Where the symbols take the points:
Q225 e Q562
Q225 x Q256
Q225 s Q867
Q379 r Q268
Q379 t Q229
Q379 b Q542
Q379 e Q38
Q379 k Q905
Q379 x Q45
Q379 s Q789
Q379 l Q213
Q379 z Q73
Q303 b Q737
Q303 k Q310
Q303 x Q981
Q490 r Q73
Q490 t Q684
Q490 b Q606
Q490 e Q977
Q490 k Q699
Q490 x Q776
Q490 s Q607
Q490 l Q413
Q490 z Q268
Q740 r Q690
Q740 b Q832
Q740 l Q495
Q495 r Q892
Q495 t Q815
Q495 b Q789
Q495 e Q610
Q495 k Q134
Q495 x Q238
Q495 s Q542
Q495 l Q740
Q495 z Q558
Q603 b Q347
Q603 x Q882
Q603 z Q310
Q299 b Q256
Q299 e Q114
Q299 s Q208
Q867 r Q572
Q867 t Q206
Q867 b Q344
Q867 e Q901
Q867 k Q909
Q867 x Q527
Q867 s Q225
Q867 l Q288
Q867 z Q956
Q916 r Q128
Q916 t Q514
Q916 b Q741
Q916 e Q922
Q916 k Q667
Q916 x Q176
Q916 s Q682
Q916 l Q44
Q916 z Q12
Q568 t Q347
Q568 x Q845
Q568 z Q389
Q735 r Q213
Q735 t Q521
Q735 b Q965
Q735 e Q617
Q735 k Q682
Q735 x Q649
Q735 s Q667
Q735 l Q268
Q735 z Q413
Q45 r Q562
Q45 x Q379
Q45 s Q154
Q222 r Q362
Q222 x Q832
Q222 l Q154
Q562 r Q45
Q562 t Q31
Q562 b Q180
Q562 e Q225
Q562 k Q260
Q562 x Q268
Q562 s Q901
Q562 l Q649
Q562 z Q776
Q892 r Q495
Q892 t Q259
Q892 b Q275
Q892 e Q208
Q892 k Q981
Q892 x Q310
Q892 s Q114
Q892 l Q690
Q892 z Q882
Q238 r Q310
Q238 b Q154
Q238 x Q495
Q378 r Q508
Q378 t Q832
Q378 l Q442
Q610 r Q208
Q610 b Q371
Q610 e Q495
Q996 t Q297
Q996 k Q845
Q996 z Q807
Q183 b Q356
Q183 k Q114
Q183 s Q981
Q154 r Q901
Q154 t Q769
Q154 b Q238
Q154 e Q572
Q154 k Q686
Q154 x Q789
Q154 s Q45
Q154 l Q222
Q154 z Q810
Q521 t Q735
Q521 s Q508
Q521 l Q473
Q956 e Q347
Q956 x Q173
Q956 z Q867
Q134 r Q981
Q134 b Q194
Q134 k Q495
Q229 r Q473
Q229 t Q379
Q229 s Q442
Q473 r Q229
Q473 t Q268
Q473 b Q798
Q473 e Q947
Q473 k Q352
Q473 x Q31
Q473 s Q330
Q473 l Q521
Q473 z Q684
Q585 x Q787
Q585 l Q347
Q585 z Q362
Q872 r Q787
Q872 l Q214
Q872 z Q832
Q259 r Q815
Q259 t Q892
Q259 b Q330
Q259 e Q666
Q259 k Q733
Q259 x Q418
Q259 s Q798
Q259 l Q935
Q259 z Q553
Q667 r Q832
Q667 t Q508
Q667 b Q690
Q667 e Q942
Q667 k Q916
Q667 x Q362
Q667 s Q735
Q667 l Q275
Q667 z Q787
Q44 r Q194
Q44 t Q807
Q44 b Q981
Q44 e Q698
Q44 k Q275
Q44 x Q737
Q44 s Q356
Q44 l Q916
Q44 z Q297
Q905 r Q356
Q905 k Q379
Q905 s Q194
Q394 b Q362
Q394 x Q690
Q394 l Q310
Q288 e Q362
Q288 x Q942
Q288 l Q867
Q935 t Q690
Q935 b Q508
Q935 l Q259
Q776 x Q490
Q776 s Q347
Q776 z Q562
Q253 r Q942
Q253 e Q832
Q253 l Q371
Q682 k Q735
Q682 s Q916
Q682 l Q356
Q418 t Q310
Q418 b Q389
Q418 x Q259
Q810 r Q347
Q810 x Q214
Q810 z Q154
Q741 b Q916
Q741 k Q690
Q741 l Q981
Q260 k Q562
Q260 x Q356
Q260 s Q737
Q208 r Q610
Q208 t Q666
Q208 b Q527
Q208 e Q892
Q208 k Q633
Q208 x Q344
Q208 s Q299
Q208 l Q729
Q208 z Q536
Q28 t Q942
Q28 e Q508
Q28 l Q899
Q803 r Q173
Q803 e Q214
Q803 z Q371
Q474 r Q698
Q474 e Q194
Q474 k Q371
Q883 e Q356
Q883 k Q256
Q883 s Q698
Q190 t Q698
Q190 e Q807
Q190 k Q899
Q798 t Q114
Q798 b Q473
Q798 s Q259
Q406 t Q787
Q406 l Q845
Q406 z Q508
Q12 k Q787
Q12 l Q297
Q12 z Q916
Q977 e Q490
Q977 s Q173
Q977 z Q256
Q128 r Q916
Q128 k Q832
Q128 l Q194
Q899 r Q204
Q899 t Q527
Q899 b Q666
Q899 e Q330
Q899 k Q190
Q899 x Q206
Q899 s Q947
Q899 l Q28
Q899 z Q244
Q173 r Q803
Q173 t Q244
Q173 b Q536
Q173 e Q607
Q173 k Q676
Q173 x Q956
Q173 s Q977
Q173 l Q165
Q173 z Q527
Q442 r Q330
Q442 t Q789
Q442 b Q815
Q442 e Q204
Q442 k Q902
Q442 x Q769
Q442 s Q229
Q442 l Q378
Q442 z Q534
Q371 r Q527
Q371 t Q204
Q371 b Q610
Q371 e Q789
Q371 k Q474
Q371 x Q572
Q371 s Q38
Q371 l Q253
Q371 z Q803
Q73 r Q490
Q73 s Q214
Q73 z Q379
Q882 r Q558
Q882 t Q553
Q882 b Q607
Q882 e Q536
Q882 k Q817
Q882 x Q603
Q882 s Q606
Q882 l Q219
Q882 z Q892
Q789 r Q275
Q789 t Q442
Q789 b Q495
Q789 e Q371
Q789 k Q194
Q789 x Q154
Q789 s Q379
Q789 l Q832
Q789 z Q214
Q219 b Q787
Q219 l Q882
Q219 z Q690
Q330 r Q442
Q330 t Q275
Q330 b Q259
Q330 e Q899
Q330 k Q807
Q330 x Q389
Q330 s Q473
Q330 l Q508
Q330 z Q845
Q244 t Q173
Q244 e Q845
Q244 z Q899
Q942 r Q253
Q942 t Q28
Q942 b Q729
Q942 e Q667
Q942 k Q922
Q942 x Q288
Q942 s Q617
Q942 l Q527
Q942 z Q165
Q617 e Q735
Q617 s Q942
Q617 l Q256
Q698 r Q474
Q698 t Q190
Q698 b Q633
Q698 e Q44
Q698 k Q527
Q698 x Q909
Q698 s Q883
Q698 l Q922
Q698 z Q676
Q256 r Q38
Q256 t Q947
Q256 b Q299
Q256 e Q268
Q256 k Q883
Q256 x Q225
Q256 s Q527
Q256 l Q617
Q256 z Q977
Q231 t Q362
Q231 x Q508
Q231 l Q389
Q388 r Q297
Q388 k Q214
Q388 z Q194
Q922 e Q916
Q922 k Q942
Q922 l Q698
Q310 r Q238
Q310 t Q418
Q310 b Q901
Q310 e Q344
Q310 k Q303
Q310 x Q892
Q310 s Q180
Q310 l Q394
Q310 z Q603
Q815 r Q259
Q815 t Q495
Q815 b Q442
Q558 r Q882
Q558 b Q214
Q558 z Q495
Q845 r Q534
Q845 t Q607
Q845 b Q553
Q845 e Q244
Q845 k Q996
Q845 x Q568
Q845 s Q684
Q845 l Q406
Q845 z Q330
Q352 t Q356
Q352 k Q473
Q352 s Q807
Q633 b Q698
Q633 e Q981
Q633 k Q208
Q297 r Q388
Q297 t Q996
Q297 b Q817
Q297 e Q676
Q297 k Q607
Q297 x Q60
Q297 s Q699
Q297 l Q12
Q297 z Q44
Q965 b Q735
Q965 s Q690
Q965 l Q114
Q666 t Q208
Q666 b Q899
Q666 e Q259
Q180 b Q562
Q180 x Q114
Q180 s Q310
Q737 r Q686
Q737 t Q766
Q737 b Q303
Q737 e Q909
Q737 k Q901
Q737 x Q44
Q737 s Q260
Q737 l Q176
Q737 z Q60
Q901 r Q154
Q901 t Q389
Q901 b Q310
Q901 e Q867
Q901 k Q737
Q901 x Q275
Q901 s Q562
Q901 l Q362
Q901 z Q347
Q542 r Q114
Q542 b Q379
Q542 s Q495
Q676 e Q297
Q676 k Q173
Q676 z Q698
Q606 b Q490
Q606 s Q882
Q606 z Q114
Q344 b Q867
Q344 e Q310
Q344 x Q208
Q769 r Q389
Q769 t Q154
Q769 x Q442
Q699 k Q490
Q699 s Q297
Q699 z Q356
Q787 r Q872
Q787 t Q406
Q787 b Q219
Q787 e Q165
Q787 k Q12
Q787 x Q585
Q787 s Q413
Q787 l Q607
Q787 z Q667
Q508 r Q378
Q508 t Q667
Q508 b Q935
Q508 e Q28
Q508 k Q514
Q508 x Q231
Q508 s Q521
Q508 l Q330
Q508 z Q406
Q527 r Q371
Q527 t Q899
Q527 b Q208
Q527 e Q275
Q527 k Q698
Q527 x Q867
Q527 s Q256
Q527 l Q942
Q527 z Q173
Q947 t Q256
Q947 e Q473
Q947 s Q899
Q176 k Q362
Q176 x Q916
Q176 l Q737
Q38 r Q256
Q38 e Q379
Q38 s Q371
Q389 r Q769
Q389 t Q901
Q389 b Q418
Q389 e Q206
Q389 k Q766
Q389 x Q330
Q389 s Q31
Q389 l Q231
Q389 z Q568
Q194 r Q44
Q194 t Q902
Q194 b Q134
Q194 e Q474
Q194 k Q789
Q194 x Q686
Q194 s Q905
Q194 l Q128
Q194 z Q388
Q275 r Q789
Q275 t Q330
Q275 b Q892
Q275 e Q527
Q275 k Q44
Q275 x Q901
Q275 s Q268
Q275 l Q667
Q275 z Q607
Q902 r Q807
Q902 t Q194
Q902 k Q442
Q649 x Q735
Q649 s Q362
Q649 l Q562
Q807 r Q902
Q807 t Q44
Q807 b Q733
Q807 e Q190
Q807 k Q330
Q807 x Q766
Q807 s Q352
Q807 l Q514
Q807 z Q996
Q553 t Q882
Q553 b Q845
Q553 z Q259
Q909 e Q737
Q909 k Q867
Q909 x Q698
Q204 r Q899
Q204 t Q371
Q204 e Q442
Q686 r Q737
Q686 k Q154
Q686 x Q194
Q413 s Q787
Q413 l Q490
Q413 z Q735
Q206 t Q867
Q206 e Q389
Q206 x Q899
Q114 r Q542
Q114 t Q798
Q114 b Q268
Q114 e Q299
Q114 k Q183
Q114 x Q180
Q114 s Q892
Q114 l Q965
Q114 z Q606
Q607 r Q214
Q607 t Q845
Q607 b Q882
Q607 e Q173
Q607 k Q297
Q607 x Q347
Q607 s Q490
Q607 l Q787
Q607 z Q275
Q534 r Q845
Q534 t Q214
Q534 z Q442
Q690 r Q740
Q690 t Q935
Q690 b Q667
Q690 e Q729
Q690 k Q741
Q690 x Q394
Q690 s Q965
Q690 l Q892
Q690 z Q219
Q684 t Q490
Q684 s Q845
Q684 z Q473
Q214 r Q607
Q214 t Q534
Q214 b Q558
Q214 e Q803
Q214 k Q388
Q214 x Q810
Q214 s Q73
Q214 l Q872
Q214 z Q789
Q729 b Q942
Q729 e Q690
Q729 l Q208
Q362 r Q222
Q362 t Q231
Q362 b Q394
Q362 e Q288
Q362 k Q176
Q362 x Q667
Q362 s Q649
Q362 l Q901
Q362 z Q585
Q213 r Q735
Q213 s Q832
Q213 l Q379
Q766 t Q737
Q766 k Q389
Q766 x Q807
Q60 k Q347
Q60 x Q297
Q60 z Q737
Q817 b Q297
Q817 k Q882
Q817 z Q981
Q165 e Q787
Q165 l Q173
Q165 z Q942
Q832 r Q667
Q832 t Q378
Q832 b Q740
Q832 e Q253
Q832 k Q128
Q832 x Q222
Q832 s Q213
Q832 l Q789
Q832 z Q872
Q733 t Q981
Q733 b Q807
Q733 k Q259
Q981 r Q134
Q981 t Q733
Q981 b Q44
Q981 e Q633
Q981 k Q892
Q981 x Q303
Q981 s Q183
Q981 l Q741
Q981 z Q817
Q347 r Q810
Q347 t Q568
Q347 b Q603
Q347 e Q956
Q347 k Q60
Q347 x Q607
Q347 s Q776
Q347 l Q585
Q347 z Q901
Q31 t Q562
Q31 x Q473
Q31 s Q389
Q536 b Q173
Q536 e Q882
Q536 z Q208
Q572 r Q867
Q572 e Q154
Q572 x Q371
Q356 r Q905
Q356 t Q352
Q356 b Q183
Q356 e Q883
Q356 k Q268
Q356 x Q260
Q356 s Q44
Q356 l Q682
Q356 z Q699
Q514 t Q916
Q514 k Q508
Q514 l Q807
Q268 r Q379
Q268 t Q473
Q268 b Q114
Q268 e Q256
Q268 k Q356
Q268 x Q562
Q268 s Q275
Q268 l Q735
Q268 z Q490

In the rows, 516 stands for zero.

The rows follow the links: the fewer symbols apart two points are, the more alike their rows tend to be.

Some points and rows for them; each showing differs a little:
Q275: [ 458  623  350  813  637  618  464  494  740  439  315  566  277  477  501  668  580  630  695  701  585  304  482  527  502  680  456  439  538  575  379  419  510  568  628  478  615  474  563  553  441  339  386  565  557  418  301  225  578  523  520]
Q31: [ 618  665  594  615  508  210  418  606  531  580  396  646  738  706  556  292  639  293  383  498  406  597  589  687  532  476  386  626  338  496  338  523  590  519  610  289  325  675  378  507  470  623  479  333  539  706  785  396  376  451  625]
Q219: [ 355  720  481  373  783  567  589  535  606  635  558  441  411  464  795  361  305  628  658  423  575  607  447  411  541  612  666  415  526  477  505  451  644  414  306  688  572  362  490  528  673  476  648  735  605  484  445  435  652  441  361]
Q389: [ 629  489  250  726  653  244  484  442  685  558  235  450  602  557  390  430  613  128  468  536  549  507  578  575  369  575  371  408  394  339  425  531  610  511  606  371  480  432  464  607  506  629  534  573  515  444  657  380  262  599  648]
Q568: [ 537  423  356  607  859  287  491  557  522  644  344  354  602  438  428  459  460  128  508  525  513  622  674  569  513  551  580  371  395  509  476  472  519  377  550  511  547  377  364  542  612  577  537  590  556  404  656  297  326  672  577]
Q607: [ 359  660  404  614  842  668  465  597  450  543  445  422  395  294  574  628  429  568  673  617  503  459  646  610  603  637  625  442  524  700  450  362  417  357  532  611  609  421  320  527  650  256  447  522  634  325  432  253  668  600  422]
Q558: [ 244  629  394  341  606  677  599  515  362  663  721  379  335  409  446  597  506  419  440  413  523  574  350  462  592  511  591  438  606  612  692  598  514  608  246  536  505  307  443  346  633  322  622  615  662  328  457  478  818  467  443]
Q379: [ 425  812  639  530  255  595  426  667  257  475  701  665  465  552  475  559  786  581  321  528  422  523  414  667  601  495  340  650  570  729  427  538  439  649  399  349  424  610  487  299  459  386  472  333  597  649  541  501  718  431  599]
Q28: [ 705  460  481  774  461  488  540  497  745  624  319  456  549  492  528  438  453  492  425  482  505  580  352  446  503  597  529  504  381  373  366  428  398  357  567  625  342  581  646  570  342  658  737  655  320  465  716  408  268  670  453]
Q807: [ 763  118  550  677  389  472  525  456  588  495  475  383  562  484  474  426  488  438  508  507  510  329  719  468  684  626  597  488  458  165  576  610  552  415  806  495  455  587  556  649  567  578  322  520  264  486  529  628  462  551  609]
Q832: [ 359  733  501  721  361  612  532  449  429  435  490  563  386  318  370  679  737  581  432  663  544  487  190  349  494  612  309  435  609  667  497  581  407  498  241  595  541  404  654  312  475  635  559  657  522  476  375  598  630  610  453]
Q238: [ 374  637  254  319  513  431  593  405  420  567  646  551  397  561  334  588  675  305  488  499  563  600  384  432  319  394  388  445  646  529  656  653  628  766  345  384  587  279  643  393  512  469  643  650  630  430  403  580  609  482  520]
Q981: [ 560  265  496  362  446  554  601  361  666  521  604  469  521  618  592  515  370  627  691  476  692  366  654  386  594  500  618  503  617  262  696  603  698  629  726  544  666  417  638  702  627  380  393  583  438  504  291  656  635  375  461]
Q44: [ 615  153  526  535  388  582  488  401  556  350  471  513  489  484  500  693  472  651  693  671  579  269  704  467  610  537  534  496  600  380  599  539  507  511  829  541  670  527  601  655  568  521  211  462  409  506  272  635  553  487  538]
Q766: [ 659   71  492  525  501  305  544  424  610  523  370  385  627  561  432  513  522  331  519  553  559  419  743  451  512  510  458  434  448  210  571  602  640  499  811  508  588  526  544  704  584  632  348  533  394  450  543  619  262  594  664]
Q244: [ 642  383  402  663  708  547  538  635  627  680  404  308  568  403  511  494  402  327  487  385  455  640  565  621  563  544  741  497  402  515  443  429  290  346  547  572  377  566  385  521  430  496  717  527  476  277  747  274  321  699  535]
Q883: [ 698  291  825  385  217  585  521  597  411  382  617  640  623  625  592  576  538  768  538  484  482  484  747  643  594  418  566  704  583  584  552  481  463  522  737  503  465  753  510  700  425  499  344  283  402  692  558  640  455  439  502]
Q45: [ 327  778  571  480  354  394  424  604  205  454  647  737  564  533  415  598  767  432  332  610  419  569  458  613  444  407  313  575  529  782  532  582  546  674  375  275  506  540  444  345  495  525  467  286  640  664  511  571  595  464  625]
Q882: [ 362  636  311  355  870  603  582  543  610  697  599  403  413  491  682  502  310  564  683  419  542  530  543  551  542  530  722  458  582  514  603  479  629  551  426  602  568  328  445  558  691  269  565  673  696  364  461  349  683  367  375]
Q610: [ 510  597  303  371  416  695  647  536  522  552  677  545  327  528  371  626  573  544  474  347  563  571  254  497  406  423  570  497  695  572  655  620  435  702  325  525  507  380  661  404  380  373  757  595  548  386  443  573  614  482  473]
Q259: [ 630  521  291  621  605  484  624  555  844  751  512  420  491  639  595  263  490  322  503  262  560  536  449  451  537  649  560  469  444  165  497  652  635  579  535  509  399  424  535  526  528  416  605  701  491  373  628  338  542  430  537]
Q356: [ 588  411  800  456  272  545  489  516  464  383  618  607  632  623  616  519  534  694  526  620  478  339  705  605  711  477  583  634  514  479  562  546  572  525  749  433  527  726  463  585  594  516  262  321  414  773  575  723  560  327  537]
Q413: [ 407  829  863  520  605  534  405  669  413  525  596  590  606  476  766  385  458  739  538  609  409  633  543  628  646  600  539  618  420  693  382  364  483  320  406  565  471  682  360  458  616  525  463  451  608  705  582  428  628  488  422]
Q214: [ 313  651  442  547  622  689  527  563  248  499  617  409  367  255  330  766  615  424  399  667  510  500  425  554  575  532  533  423  588  727  611  544  297  516  328  574  574  367  418  249  569  391  559  552  615  331  472  451  703  597  492]
Q176: [ 602  287  599  448  574  370  510  301  495  314  382  541  586  487  447  591  432  571  674  690  655  373  710  364  450  503  440  426  548  489  625  478  634  438  678  614  693  517  639  663  624  785  352  553  469  675  296  737  367  615  520]
Q347: [ 314  564  364  424  981  376  450  478  440  472  344  416  488  427  487  692  465  380  664  616  489  493  716  576  404  483  556  413  515  745  490  434  540  448  512  515  741  367  322  583  629  529  461  529  746  384  403  361  402  612  538]
Q114: [ 462  818  545  399  488  533  514  563  649  612  654  678  508  750  774  313  543  692  503  403  525  511  487  604  592  520  502  678  524  489  431  551  694  686  474  353  433  600  493  543  573  307  454  370  602  749  630  424  704  296  474]
Q698: [ 702   47  510  465  397  643  545  416  522  350  490  514  490  514  433  698  455  607  697  565  541  350  675  522  538  436  646  499  594  489  591  455  367  508  781  639  608  615  571  760  414  514  366  496  385  486  372  669  396  556  457]
Q776: [ 331  763  665  336  723  369  372  639  304  503  482  597  644  523  653  484  548  504  553  541  409  632  783  678  503  437  487  602  436  818  407  435  582  502  439  380  574  596  312  539  622  494  423  354  740  666  626  374  527  475  572]
Q527: [ 712  488  306  629  612  683  517  507  728  431  278  606  334  472  454  717  489  644  688  520  564  517  486  665  384  492  623  502  577  696  336  294  310  528  664  595  583  549  556  635  188  383  602  507  547  450  379  347  385  578  447]
Q667: [ 480  744  462  821  596  545  435  425  767  462  360  612  406  425  618  492  495  826  648  702  579  400  373  415  425  725  369  428  495  549  340  331  560  382  536  585  583  434  656  518  486  654  446  664  501  585  347  373  515  557  410]
Q617: [ 540  763  800  553  383  611  414  640  519  428  476  730  627  611  708  406  526  797  548  535  501  631  451  662  498  466  531  655  438  695  269  380  379  464  463  506  428  789  502  539  344  610  594  348  531  802  700  479  439  497  474]
Q128: [ 479  404  629  534  265  621  529  364  357  339  613  504  474  361  350  624  625  619  453  686  585  408  394  325  559  526  417  444  689  471  693  586  449  458  474  604  582  446  660  419  526  681  410  534  315  535  316  862  589  575  566]
Q260: [ 527  366  749  399  402  418  498  530  402  360  558  664  673  678  548  545  554  560  563  644  437  441  832  595  508  395  469  620  509  577  556  562  667  559  684  376  617  692  450  644  582  588  254  297  552  723  461  684  432  435  605]
Q495: [ 387  678  280  404  414  656  578  511  503  588  678  506  258  491  443  602  620  467  435  429  562  488  248  431  447  545  499  474  641  506  630  669  568  713  333  499  529  295  603  343  530  340  562  679  629  370  419  530  791  401  469]
Q206: [ 751  397  303  656  673  336  547  516  628  626  262  457  640  596  368  527  493  176  484  474  505  602  583  594  346  429  560  458  378  470  420  483  451  505  610  482  484  486  503  592  314  601  714  603  527  420  685  422  171  655  592]

Each walk starts at a row. The symbols on each line, taken left to right, move it on to the next point.
Each answer is a row, close to the row of the point it stands for.
[ 269  767  577  580  598  662  484  523  273  515  520  451  406  190  440  637  584  572  461  632  488  554  285  462  579  626  446  458  602  751  512  503  369  361  209  585  553  472  506  284  589  563  576  634  544  398  442  511  711  623  445]
l t t t -> [ 461  522  410  683  543  589  490  588  299  691  549  285  479  282  301  551  558  223  273  484  476  577  440  505  607  635  497  461  482  467  568  607  356  429  396  487  395  454  423  293  560  428  589  609  488  212  635  446  588  673  609]
t z b r -> [ 424  622  256  463  672  592  623  406  803  601  512  548  320  634  635  446  478  638  724  434  614  481  431  464  520  579  598  429  612  391  543  605  733  707  479  484  611  307  577  598  528  354  488  679  615  449  360  344  732  325  411]
[ 576  650  420  412  565  609  598  424  865  581  500  570  454  610  697  414  427  722  693  328  600  634  286  344  400  455  592  466  560  457  490  372  576  538  415  715  570  397  719  628  412  584  826  752  512  492  536  511  485  468  304]
b t l -> [ 772  370  320  742  552  534  509  563  747  623  292  433  547  527  441  526  442  353  501  401  474  545  440  568  486  614  595  495  433  361  352  457  386  432  591  539  365  580  572  576  308  488  694  535  380  379  686  358  284  615  557]
x x e -> [ 704  474  304  895  579  452  533  546  777  671  322  410  544  484  522  398  555  329  416  464  530  490  495  529  595  708  476  421  359  212  358  558  504  539  715  449  370  513  521  514  449  472  466  579  456  350  673  238  449  561  614]
[ 592  461  236  512  703  284  612  416  731  710  403  519  550  663  516  344  489  200  512  346  598  591  496  445  387  551  482  464  402  237  590  582  743  642  505  410  485  331  581  617  519  513  668  681  582  452  610  456  402  485  555]
b l l k x l -> [ 729  193  699  763  349  433  516  454  648  515  455  432  638  490  552  378  415  546  505  546  544  419  586  358  656  664  496  510  450  216  515  558  565  372  708  637  459  558  623  613  567  740  412  652  224  542  546  649  385  586  558]
t b b s -> [ 550  487  954  500  306  495  446  477  488  386  603  607  616  607  687  479  458  840  531  577  518  415  601  511  635  554  467  622  487  511  498  532  594  430  660  600  541  736  566  555  590  639  354  382  402  812  483  704  584  361  559]
[ 564  575  448  515  712  371  477  427  614  422  257  601  517  515  501  588  532  541  665  623  574  584  459  450  232  354  444  430  454  644  425  339  444  477  460  601  640  464  590  644  328  747  701  570  552  571  410  520  149  697  453]
l k k -> [ 586  477  310  509  728  407  491  440  598  447  259  556  484  537  386  725  591  376  683  606  556  562  562  594  228  301  522  435  475  723  461  347  431  585  587  497  677  448  526  676  278  568  644  517  674  518  410  481  262  613  523]
e b b r s r -> [ 444  771  637  465  533  292  389  583  443  401  452  786  642  661  610  477  714  515  557  597  481  532  680  696  417  414  379  628  481  685  377  496  631  589  548  296  547  644  378  540  522  497  422  259  727  754  574  437  435  416  572]
[ 374  758  577  640  816  576  449  509  546  518  386  447  468  301  641  516  349  690  695  697  498  521  438  463  559  648  536  449  473  699  429  328  411  293  387  717  594  441  468  459  644  577  475  647  549  456  461  359  582  589  361]
z l s r r -> [ 455  834  611  573  407  544  465  667  552  418  530  751  596  636  694  473  656  718  502  561  474  444  540  709  634  607  452  683  457  651  381  497  549  568  559  294  450  703  390  476  490  406  359  295  646  773  587  332  645  331  528]
r b r r r t -> [ 581  653  530  478  433  443  594  619  692  686  610  599  594  686  743  225  549  515  383  260  454  615  487  622  622  609  545  636  352  274  473  629  611  612  478  372  332  623  487  474  559  413  571  488  500  617  775  405  534  347  555]
[ 497  486  356  425  479  496  526  490  305  400  484  553  423  399  250  804  704  318  453  616  540  581  328  539  320  280  442  447  635  809  595  504  386  691  361  460  574  456  603  402  324  551  702  493  587  446  468  560  399  619  529]
x r b x -> [ 548  492  274  240  746  460  626  402  706  525  431  549  492  658  508  583  507  390  693  401  638  647  460  530  249  297  640  414  554  516  560  448  580  685  452  484  595  395  546  675  397  468  748  620  641  511  494  506  369  483  467]
b z e b -> [ 362  570  299  239  917  376  546  471  558  607  520  460  478  547  541  489  390  429  688  483  590  554  608  516  395  441  598  418  559  573  599  541  684  552  385  537  656  252  408  590  659  433  531  613  754  378  438  426  536  454  445]
[ 585  144  641  380  605  660  544  506  426  453  559  373  542  412  450  650  326  607  728  569  531  439  766  543  604  441  765  482  619  613  651  393  358  354  713  725  603  545  448  715  537  460  433  463  465  443  405  603  429  607  451]
k r r -> [ 525  520  479  453  857  738  495  635  449  509  418  428  424  367  484  690  377  507  718  540  485  574  590  628  479  483  729  443  515  806  424  321  271  366  535  648  522  519  378  617  458  365  603  539  603  374  505  273  458  644  364]
s e e s b -> [ 472  512  396  243  807  718  599  568  629  623  546  426  435  464  640  531  300  550  679  325  527  688  482  566  464  437  805  491  544  600  562  404  492  533  417  664  561  428  421  616  480  287  735  630  655  353  513  415  518  469  356]
[ 456  297  450  347  280  655  606  398  389  504  749  490  386  478  378  630  552  588  481  474  637  406  485  352  571  482  552  547  740  379  819  737  600  703  503  596  597  408  672  454  594  410  418  601  469  460  354  756  702  438  470]
r r r z -> [ 462  252  528  306  575  607  603  469  494  549  633  398  498  537  616  507  243  624  665  432  596  415  741  454  641  501  740  483  648  391  738  570  583  474  614  678  636  450  492  606  771  439  376  602  527  427  391  580  685  401  484]
k z e -> [ 608  523  242  341  641  670  686  460  835  632  540  586  355  678  579  549  444  622  649  372  581  603  394  514  392  394  722  482  563  450  558  429  538  674  498  576  570  422  634  649  326  312  757  641  602  410  482  423  569  394  368]
[ 476  551  308  549  375  515  657  485  603  769  665  413  442  527  423  396  630  283  294  307  527  567  296  450  542  590  487  501  536  251  554  706  543  634  358  468  374  383  625  365  499  470  656  656  487  315  649  508  649  483  606]
t b b s -> [ 358  827  608  392  323  568  512  606  401  585  824  648  466  645  641  459  661  595  354  460  465  581  346  568  527  476  439  680  573  577  539  627  491  728  289  327  447  506  528  322  500  360  565  382  557  628  566  539  770  314  540]
r b r r r t -> [ 528  693  648  685  216  514  460  640  406  609  639  561  580  530  460  431  705  399  237  451  377  569  438  603  618  558  371  656  417  500  420  625  478  559  424  333  326  615  479  286  486  518  528  355  469  539  800  496  623  506  606]
[ 307  769  730  509  444  612  400  672  185  496  744  545  518  442  509  554  638  552  388  540  393  604  480  642  694  533  527  676  548  803  549  541  404  529  326  428  459  653  363  269  606  368  545  372  606  568  591  507  735  486  533]
r k s r -> [ 400  265  592  500  390  670  500  495  204  382  702  355  417  292  330  720  487  516  467  598  516  406  609  469  670  470  592  449  636  571  713  614  391  499  533  594  580  478  445  388  644  476  366  461  427  337  400  697  720  535  541]
k k r e e -> [ 494  213  633  458  596  646  456  481  397  431  552  379  465  395  508  639  340  596  684  618  539  298  782  549  666  562  686  464  565  545  662  525  470  414  729  666  662  526  447  648  678  455  240  495  478  448  319  553  560  578  513]
